Here is a tiny trained network, its code and every weight. The questions are about switching its units off for an input and a class, where a switched-off unit gives its printed mean instead of its output.

import numpy as np


def w(rows, s, z=0):
    codes = np.array(rows[::2]) - 128.0
    scale = np.full(codes.shape[1], s)
    scale[-1] = z or s
    return codes * scale


def f(y):
    return y / 2 * (1 + np.tanh(0.7978845608 * (y + 0.044715 * y**3)))


def log_softmax(a):
    a = a - a.max(-1, keepdims=True)
    return a - np.log(np.exp(a).sum(-1, keepdims=True))


def net(x, mask):
    res = np.array(x, float).reshape(1, 4) / 4 @ E
    y = f(res @ A[0][:, :-1].T + A[0][:, -1])
    res = res + np.where(mask, y, B[0][:, -1]) @ B[0][:, :-1]
    return log_softmax(res[-1] @ U[:, :-1].T + U[:, -1])


A, B = {}, {}
E = w([
[109,162,255,134,115],'x0',
[138,130,149,167,227],'x1',
[143,135,149,240,86],'x2',
[234,122,147,130,122],'x3',
],0.0091)
A[0] = w([
[133,139,129,62,181,126],'n0',
[32,130,108,142,129,91],'n1',
[132,132,119,130,120,254],'n2',
[123,128,123,87,30,106],'n3',
[205,120,127,120,100,96],'n4',
[147,133,146,162,239,96],'n5',
[136,133,127,164,112,117],'n6',
[132,112,93,132,125,88],'n7',
[123,122,120,139,128,136],'n8',
[152,130,115,106,136,103],'n9',
[139,128,84,140,124,107],'n10',
[133,131,218,101,101,121],'n11',
[153,134,52,155,143,114],'n12',
[130,139,118,114,51,92],'n13',
[124,154,117,199,87,103],'n14',
[119,103,113,201,115,117],'n15',
[139,134,119,191,122,127],'n16',
[131,123,124,164,104,125],'n17',
[161,117,65,131,130,135],'n18',
[120,123,63,144,118,123],'n19',
[80,137,118,152,170,134],'n20',
[150,116,74,132,127,103],'n21',
[129,134,130,50,133,112],'n22',
[112,105,87,143,127,104],'n23',
[103,128,198,118,115,121],'n24',
[135,90,122,129,125,135],'n25',
[254,130,142,109,150,99],'n26',
[131,101,126,99,128,116],'n27',
],0.016,0.0088)
B[0] = w([
[170,91,170,98,176,209],'n0',
[46,142,91,43,117,202],'n1',
[206,105,171,138,4,254],'n2',
[126,102,33,203,159,224],'n3',
[58,134,103,91,150,189],'n4',
[137,114,43,230,158,225],'n5',
[136,120,131,107,159,156],'n6',
[110,151,136,134,161,147],'n7',
[125,119,131,130,119,137],'n8',
[118,126,131,123,150,141],'n9',
[123,146,149,139,146,164],'n10',
[123,184,182,167,144,233],'n11',
[125,161,167,173,139,221],'n12',
[121,112,62,168,180,181],'n13',
[141,109,149,70,194,202],'n14',
[136,103,142,93,168,194],'n15',
[152,103,139,103,166,191],'n16',
[142,108,135,115,145,161],'n17',
[138,167,161,153,120,225],'n18',
[114,156,162,139,126,205],'n19',
[106,126,80,115,102,180],'n20',
[118,156,160,148,154,188],'n21',
[151,103,152,96,198,198],'n22',
[106,156,138,125,141,163],'n23',
[116,178,169,143,130,209],'n24',
[137,137,130,134,123,143],'n25',
[50,132,84,49,90,243],'n26',
[129,113,142,136,153,145],'n27',
],0.031,0.0078)
U = w([
[138,254,178,141,140,24],'0',
[163,99,13,178,161,250],'1',
[216,59,154,21,205,65],'2',
[54,169,66,15,90,121],'3',
[237,106,129,105,10,248],'4',
],0.0095,0.0013)

Each question gives the input, the list of numbers given to net, and the class t.
The units are the neurons (one row each of A and B). Each row of codes is followed by its name. A weight is (code - 128) times the scale printed after its matrix; where a second scale follows, it is the last column's (A, B and U).
mask holds one flag per neuron, in row order. A switched-off neuron (its flag False) gives its mean, the last column of its row in B, instead of its output. The means were averaged over made-up inputs and are rounded, as every weight is.
A unit's drop is (log p(t) with every unit on - log p(t) with that unit switched off) / (log p(t) with every unit on - log p(t) with every unit switched off).
The circuit of an input: a set's keep is (log p(t) with only the set's units on - log p(t) with every unit switched off) / (log p(t) with every unit on - log p(t) with every unit switched off). Starting from the 12 units with the biggest drops (on a tie, the unit counted first), units are removed one at a time, each time the one whose removal leaves the highest keep (on an exact tie, the one counted first), for as long as the keep stays at least 0.8.
units of the circuit, in order: the units of the circuit, biggest drop first
k most important neurons: the k neurons with the biggest drops, biggest first
drop when u is switched off: that unit's drop, to one decimal
input [-1,7,-6,-6], class 1: units of the circuit, in order -> (n5)
input [3,-7,0,7], class 1: 3 most important neurons -> (n3 n13 n1)
input [-3,-2,-7,8], class 3: 3 most important neurons -> (n26 n4 n14)
input [-8,1,1,-8], class 0: 4 most important neurons -> (n12 n26 n19 n18)
input [6,-7,7,4], class 1: 2 most important neurons -> (n3 n13)
input [-3,-2,-4,-1], class 2: 2 most important neurons -> (n22 n11)
input [-6,2,5,-6], class 0: 3 most important neurons -> (n26 n12 n19)
input [0,-8,8,-1], class 1: 3 most important neurons -> (n3 n13 n0)
input [-6,-6,1,2], class 0: 3 most important neurons -> (n18 n5 n19)
input [3,1,8,-8], class 2: 2 most important neurons -> (n14 n26)
input [-7,-7,2,1], class 0: 4 most important neurons -> (n18 n19 n5 n12)
input [-6,-4,5,6], class 0: 4 most important neurons -> (n12 n18 n1 n21)
input [6,-3,-7,0], class 2: 4 most important neurons -> (n22 n0 n18 n12)
input [-6,-6,5,7], class 3: 3 most important neurons -> (n26 n4 n5)
input [-1,5,-3,-2], class 1: units of the circuit, in order -> (n5)
input [1,-6,-3,7], class 3: drop when n26 is switched off -> 2.9
input [0,-2,6,-6], class 2: drop when n27 is switched off -> 0.0
input [-7,-2,-6,1], class 0: drop when n18 is switched off -> 0.1
